Below is a small trained network, with its code and all its weights. Each question gives an input and a class and asks what happens when units are switched off, that is, made to give their printed mean instead of their output.

import numpy as np


def w(rows, s, z=0):
    codes = np.array(rows[::2]) - 128.0
    scale = np.full(codes.shape[1], s)
    scale[-1] = z or s
    return codes * scale


def norm(h):
    return h / np.sqrt((h * h).mean(-1, keepdims=True) + 1e-5)


def f(y):
    return np.maximum(y, 0)


def log_softmax(a):
    a = a - a.max(-1, keepdims=True)
    return a - np.log(np.exp(a).sum(-1, keepdims=True))


def net(x, mask):
    res = np.array(x, float).reshape(1, 8) / 4 @ E
    u = 0
    for l in range(2):
        y = f(norm(res) @ A[l][:, :-1].T + A[l][:, -1])
        res = res + np.where(mask[u : u + 15], y, B[l][:, -1]) @ B[l][:, :-1]
        u += 15
    return log_softmax(norm(res)[-1] @ U[:, :-1].T + U[:, -1])


A, B = {}, {}
E = w([
[171,74,176,166,50,174],'x0',
[106,95,152,184,157,148],'x1',
[84,68,147,169,81,39],'x2',
[74,207,184,112,99,83],'x3',
[229,106,122,81,201,117],'x4',
[212,75,173,178,99,173],'x5',
[124,147,48,120,49,88],'x6',
[175,171,152,253,160,167],'x7',
],0.0044)
A[0] = w([
[95,87,39,140,96,191,240],'L0N1',
[112,188,150,156,179,84,207],'L0N2',
[128,101,190,106,157,119,128],'L0N3',
[135,65,41,214,139,20,251],'L0N4',
[99,59,131,91,154,42,128],'L0N5',
[101,152,121,126,193,118,216],'L0N6',
[154,254,202,91,93,129,98],'L0N7',
[132,150,99,140,121,168,128],'L0N8',
[162,158,157,194,182,143,28],'L0N9',
[81,195,84,124,92,119,187],'L0N10',
[214,160,161,166,98,128,91],'L0N11',
[67,107,116,199,114,158,136],'L0N12',
[83,136,88,163,96,125,89],'L0N13',
[142,64,101,124,109,188,155],'L0N14',
[156,143,89,81,90,100,61],'L0N15',
],0.0094,0.0024)
B[0] = w([
[114,193,198,114,93,54,221],'L0N1',
[111,112,111,57,133,200,211],'L0N2',
[155,23,182,153,104,44,169],'L0N3',
[143,186,125,70,84,203,255],'L0N4',
[99,128,77,101,4,28,211],'L0N5',
[183,211,140,66,96,166,202],'L0N6',
[59,37,25,95,235,206,207],'L0N7',
[95,77,182,82,25,58,160],'L0N8',
[192,164,123,176,47,166,185],'L0N9',
[135,165,156,92,126,85,216],'L0N10',
[55,125,142,182,63,252,193],'L0N11',
[218,77,175,113,251,95,199],'L0N12',
[234,117,153,163,143,55,176],'L0N13',
[149,165,202,89,211,140,199],'L0N14',
[50,119,177,90,39,119,173],'L0N15',
],0.0047,0.0059)
A[1] = w([
[49,133,75,101,25,30,37],'L1N1',
[127,89,83,101,135,105,169],'L1N2',
[142,174,161,137,152,88,68],'L1N3',
[242,111,70,254,102,197,161],'L1N4',
[235,91,174,147,63,73,188],'L1N5',
[117,75,136,138,76,116,143],'L1N6',
[50,197,143,80,226,120,104],'L1N7',
[130,114,216,107,114,102,118],'L1N8',
[204,212,143,94,25,141,247],'L1N9',
[143,186,128,116,159,162,142],'L1N10',
[87,48,126,201,137,82,59],'L1N11',
[51,168,115,157,177,131,189],'L1N12',
[72,52,180,115,83,204,181],'L1N13',
[151,39,119,121,163,81,125],'L1N14',
[146,179,71,93,106,123,185],'L1N15',
],0.0079,0.0015)
B[1] = w([
[148,146,109,138,73,147,221],'L1N1',
[164,194,126,223,53,61,151],'L1N2',
[36,73,107,125,143,174,142],'L1N3',
[82,174,225,142,36,155,198],'L1N4',
[131,218,108,138,208,41,209],'L1N5',
[107,85,146,126,214,125,158],'L1N6',
[252,134,95,186,207,175,184],'L1N7',
[96,141,69,173,156,40,181],'L1N8',
[99,163,125,187,218,188,254],'L1N9',
[195,11,155,107,161,130,170],'L1N10',
[62,122,54,120,186,52,137],'L1N11',
[165,99,34,30,138,215,146],'L1N12',
[178,12,97,86,137,116,190],'L1N13',
[121,69,88,37,142,2,146],'L1N14',
[199,67,147,57,109,180,187],'L1N15',
],0.0049,0.0083)
U = w([
[194,160,64,35,227,197,150],'0',
[173,145,226,215,103,212,157],'1',
[112,50,118,117,181,38,137],'2',
[136,193,66,46,3,64,164],'3',
[93,36,86,107,77,214,122],'4',
[60,116,64,172,93,152,3],'5',
[123,200,132,190,136,75,111],'6',
[38,116,33,191,102,158,3],'7',
],0.012,0.013)

Each question gives the input, the list of numbers given to net, and the class t.
The units are the neurons (one row each of A and B). Each row of codes is followed by its name. A weight is (code - 128) times the scale printed after its matrix; where a second scale follows, it is the last column's (A, B and U).
mask holds one flag per neuron, layer by layer. A switched-off neuron (its flag False) gives its mean, the last column of its row in B, instead of its output. The means were averaged over made-up inputs and are rounded, as every weight is.
A unit's drop is (log p(t) with every unit on - log p(t) with that unit switched off) / (log p(t) with every unit on - log p(t) with every unit switched off).
The circuit of an input: a set's keep is (log p(t) with only the set's units on - log p(t) with every unit switched off) / (log p(t) with every unit on - log p(t) with every unit switched off). Starting from the 12 units with the biggest drops (on a tie, the unit counted first), units are removed one at a time, each time the one whose removal leaves the highest keep (on an exact tie, the one counted first), for as long as the keep stays at least 0.8.
circuit, biggest first: the units of the circuit, biggest drop first
top k neurons: the k neurons with the biggest drops, biggest first
top k neurons in layer l: the k neurons of layer l with the biggest drops, biggest first
drop of u: that unit's drop, to one decimal
input [-5,3,2,-5,6,-8,-4,-6], class 3: circuit, biggest first	(L0N5; L1N2)
input [2,0,-8,1,4,1,-4,1], class 1: circuit, biggest first	(L0N9; L1N4; L0N4; L0N11)
input [-6,1,-3,-5,1,1,-8,0], class 1: top 3 neurons in layer 0	(L0N9; L0N7; L0N12)
input [1,-6,8,7,8,4,8,5], class 1: circuit, biggest first	(L1N9)
input [4,8,-8,4,-8,-2,1,-4], class 0: top 2 neurons in layer 0	(L0N7; L0N3)
input [7,4,-7,0,-8,-7,-1,3], class 0: circuit, biggest first	(L1N4; L1N12)
input [3,-4,8,-3,-6,-4,8,4], class 6: circuit, biggest first	(L1N9; L0N12; L1N5; L0N7)
input [-1,-5,-1,4,-8,-1,-6,-5], class 0: circuit, biggest first	(L1N7; L0N7)
input [-3,5,-7,6,-6,1,6,7], class 0: circuit, biggest first	(L0N7; L1N12)
input [4,-2,7,5,7,-4,-7,5], class 2: top 2 neurons	(L0N3; L1N13)
input [-1,2,5,-7,-4,6,-2,0], class 2: top 3 neurons in layer 0	(L0N12; L0N6; L0N9)
input [3,-1,6,5,-5,5,8,-2], class 6: top 2 neurons in layer 1	(L1N9; L1N5)
input [6,7,4,-5,0,-6,0,0], class 2: top 2 neurons	(L0N12; L0N6)
input [-7,6,-5,5,-7,-3,3,-5], class 0: circuit, biggest first	(L1N7)
input [-3,1,3,-5,-2,-8,-7,-2], class 3: top 2 neurons	(L0N5; L0N14)
input [3,-2,-3,0,-5,6,3,-4], class 6: top 2 neurons in layer 0	(L0N1; L0N7)
input [4,4,8,6,-5,1,6,5], class 6: top 2 neurons	(L1N5; L0N12)
input [1,5,-5,-1,-1,-6,-4,4], class 1: top 2 neurons in layer 1	(L1N4; L1N5)
input [0,1,1,0,2,-6,-1,7], class 1: top 2 neurons	(L0N9; L1N4)
input [-7,3,4,-1,6,8,5,-3], class 3: circuit, biggest first	(L0N5)
input [-4,6,-1,1,-6,-3,3,8], class 0: drop of L0N10	0.3
input [7,6,4,1,-7,1,-8,-3], class 2: drop of L0N10	0.0
input [2,-4,3,8,-6,2,5,4], class 4: drop of L1N12	0.3
